Below are the code and all the weights of a small trained network. Each question names an input and a target symbol and asks about switching units off, where a switched-off unit gives its printed mean instead of its output.

import numpy as np


def w(rows, s, z=0):
    codes = np.array(rows[::2]) - 128.0
    scale = np.full(codes.shape[1], s)
    scale[-1] = z or s
    return codes * scale


def norm(h):
    return h / np.sqrt((h * h).mean(-1, keepdims=True) + 1e-5)


def f(y):
    return np.maximum(y, 0)


def softmax(a):
    e = np.exp(a - a.max(-1, keepdims=True))
    return e / e.sum(-1, keepdims=True)


def log_softmax(a):
    a = a - a.max(-1, keepdims=True)
    return a - np.log(np.exp(a).sum(-1, keepdims=True))


def net(x, mask):
    ids = ['αβδζηθλξπστ'.index(c) for c in x.split()]
    T = len(ids)
    res = E[ids] + P[:T]
    u = 0
    for l in range(3):
        q, k, v = (norm(res) @ M[l].T for M in (Q, K, V))
        z = softmax(np.where(np.tri(T) > 0, q @ k.T / 3**0.5, -1e9)) @ v
        res = res + np.where(mask[u], z, O[l][:, -1]) @ O[l][:, :-1]
        u += 1
        y = f(norm(res) @ A[l][:, :-1].T + A[l][:, -1])
        res = res + np.where(mask[u : u + 4], y, B[l][:, -1]) @ B[l][:, :-1]
        u += 4
    return log_softmax(norm(res)[-1] @ U[:, :-1].T + U[:, -1])


Q, K, V, O, A, B = {}, {}, {}, {}, {}, {}
E = w([
[126,140,96,105],'α',
[120,138,127,152],'β',
[111,114,117,164],'δ',
[95,163,144,206],'ζ',
[94,136,124,214],'η',
[83,104,89,129],'θ',
[97,105,96,114],'λ',
[174,163,105,255],'ξ',
[119,151,76,115],'π',
[104,116,118,121],'σ',
[100,110,77,160],'τ',
],0.0086)
P = w([
[133,123,149,110],'0',
[64,254,10,215],'1',
[163,41,142,159],'2',
[16,168,140,150],'3',
[164,57,127,135],'4',
[59,172,134,126],'5',
[161,59,121,123],'6',
[75,166,151,146],'7',
[173,64,117,136],'8',
[92,171,153,142],'9',
[186,74,104,134],'10',
[103,178,159,157],'11',
],0.015)
Q[0] = w([
[133,171,199,107],'0.h0',
[168,84,3,148],'0.h0',
[139,164,199,71],'0.h0',
],0.015)
K[0] = w([
[191,196,109,154],'0.h0',
[10,51,208,78],'0.h0',
[158,225,136,123],'0.h0',
],0.012)
V[0] = w([
[115,116,2,165],'0.h0',
[174,140,195,140],'0.h0',
[254,237,108,108],'0.h0',
],0.014)
O[0] = w([
[219,215,246,108,201],'0.h0',
[128,93,61,101,103],'0.h0',
[187,240,18,45,1],'0.h0',
],0.011,0.0085)
A[0] = w([
[253,48,76,98,171],'0.n0',
[158,155,200,59,114],'0.n1',
[172,103,107,227,48],'0.n2',
[193,138,106,229,254],'0.n3',
],0.014,0.0035)
B[0] = w([
[126,111,202,250,144],'0.n0',
[78,102,191,182,207],'0.n1',
[109,207,123,161,196],'0.n2',
[99,61,138,2,253],'0.n3',
],0.014,0.0078)
Q[1] = w([
[149,55,123,7],'1.h0',
[228,51,127,120],'1.h0',
[105,193,128,57],'1.h0',
],0.018)
K[1] = w([
[56,172,78,73],'1.h0',
[173,251,35,181],'1.h0',
[88,151,245,62],'1.h0',
],0.014)
V[1] = w([
[123,206,178,94],'1.h0',
[7,147,163,148],'1.h0',
[177,84,224,84],'1.h0',
],0.017)
O[1] = w([
[95,83,204,172,105],'1.h0',
[175,193,219,16,254],'1.h0',
[3,64,127,57,180],'1.h0',
],0.014,0.0083)
A[1] = w([
[2,219,101,129,90],'1.n0',
[89,200,167,91,55],'1.n1',
[56,237,89,94,141],'1.n2',
[77,98,102,131,3],'1.n3',
],0.023,0.0029)
B[1] = w([
[181,251,137,133,198],'1.n0',
[104,182,141,130,251],'1.n1',
[141,132,245,150,196],'1.n2',
[189,141,148,133,143],'1.n3',
],0.03,0.013)
Q[2] = w([
[171,176,109,112],'2.h0',
[160,135,145,3],'2.h0',
[204,61,156,201],'2.h0',
],0.019)
K[2] = w([
[150,160,138,188],'2.h0',
[67,114,170,215],'2.h0',
[90,112,7,133],'2.h0',
],0.018)
V[2] = w([
[210,61,251,34],'2.h0',
[202,48,211,53],'2.h0',
[88,226,237,139],'2.h0',
],0.014)
O[2] = w([
[252,115,126,134,174],'2.h0',
[253,122,150,126,142],'2.h0',
[119,74,11,183,248],'2.h0',
],0.018,0.017)
A[2] = w([
[239,157,97,112,96],'2.n0',
[81,61,147,196,213],'2.n1',
[116,252,154,120,205],'2.n2',
[183,190,111,203,254],'2.n3',
],0.027,0.00091)
B[2] = w([
[2,95,102,97,205],'2.n0',
[113,177,96,188,165],'2.n1',
[96,104,221,86,251],'2.n2',
[244,212,152,132,218],'2.n3',
],0.027,0.025)
U = w([
[184,253,188,141,112],'α',
[66,117,212,55,133],'β',
[226,55,112,63,135],'δ',
[215,203,60,120,110],'ζ',
[85,230,43,58,104],'η',
[79,14,137,114,82],'θ',
[65,93,81,77,170],'λ',
[28,180,117,224,112],'ξ',
[194,191,85,234,123],'π',
[137,106,40,124,255],'σ',
[177,49,180,226,82],'τ',
],0.014,0.0052)

Each question gives the input, a string of symbols that net reads in full, and the target symbol t.
The units are the heads (3 rows each of Q, K, V and O) and the neurons (one row each of A and B). Each row of codes is followed by its name. A weight is (code - 128) times the scale printed after its matrix; where a second scale follows, it is the last column's (O, A, B and U).
mask holds one flag per unit, layer by layer, with each layer's heads first. A switched-off unit (its flag False) gives its mean, the last column of its rows in O or B, instead of its output. The means were averaged over made-up inputs and are rounded, as every weight is.
A unit's drop is (log p(t) with every unit on - log p(t) with that unit switched off) / (log p(t) with every unit on - log p(t) with every unit switched off).
The circuit of an input: a set's keep is (log p(t) with only the set's units on - log p(t) with every unit switched off) / (log p(t) with every unit on - log p(t) with every unit switched off). Starting from the 12 units with the biggest drops (on a tie, the unit counted first), units are removed one at a time, each time the one whose removal leaves the highest keep (on an exact tie, the one counted first), for as long as the keep stays at least 0.8.
units of the circuit, in order: the units of the circuit, biggest drop first
most important unit: the unit with the biggest drop
top k neurons: the k neurons with the biggest drops, biggest first
k most important neurons of layer l: the k neurons of layer l with the biggest drops, biggest first
input σ θ ξ ξ λ, target σ: units of the circuit, in order : [0.h0, 2.n2, 1.n2, 1.n1]
input ξ ξ τ δ τ δ ζ σ π, target ξ: units of the circuit, in order : [1.h0, 0.h0, 2.h0, 1.n2]
input ζ ξ α π τ π ξ σ τ, target ζ: most important unit : 0.h0
input λ τ π ξ θ, target λ: top 2 neurons : [2.n0, 1.n0]
input ξ ξ λ, target ξ: units of the circuit, in order : [1.h0, 0.h0, 2.h0]
input ξ τ ξ, target ξ: units of the circuit, in order : [0.h0, 1.h0, 2.h0]
input δ α π θ ξ β θ ξ π, target δ: units of the circuit, in order : [0.h0, 2.h0, 1.n1, 1.h0]
input η α η β η, target η: top 3 neurons : [2.n0, 2.n2, 1.n2]
input η π τ θ δ ξ σ, target η: 3 most important neurons of layer 2 : [2.n0, 2.n2, 2.n3]
input η δ ξ η ξ β τ π α, target η: top 2 neurons : [2.n0, 2.n2]
input ζ θ α τ η, target ζ: units of the circuit, in order : [2.n2, 1.n2, 2.h0]
input ξ λ δ τ β, target ξ: units of the circuit, in order : [1.h0, 0.h0, 2.h0]
input ξ π π α δ ξ λ π τ δ δ, target ξ: units of the circuit, in order : [1.h0, 0.h0, 2.h0, 1.n2]
input λ ξ σ ξ ξ ξ ξ ξ δ ξ ξ, target λ: top 4 neurons : [2.n0, 1.n0, 0.n3, 2.n2]
input δ ξ τ, target δ: top 4 neurons : [1.n2, 1.n0, 1.n1, 2.n2]
input σ ξ τ λ δ, target σ: most important unit : 1.h0
input λ δ ξ τ π σ α β σ, target λ: top 4 neurons : [2.n0, 1.n0, 2.n2, 1.n2]
input δ δ ξ τ τ δ ξ, target δ: top 3 neurons : [1.n0, 1.n2, 1.n1]
input η δ τ ξ δ θ η ζ τ ξ, target β: top 2 neurons : [0.n3, 2.n2]
input η ξ ξ, target η: top 3 neurons : [2.n0, 2.n2, 0.n2]
input ξ α η β δ τ ξ, target ξ: most important unit : 1.h0
input δ σ β η δ σ τ τ θ ξ ξ, target δ: top 2 neurons : [1.n0, 1.n1]
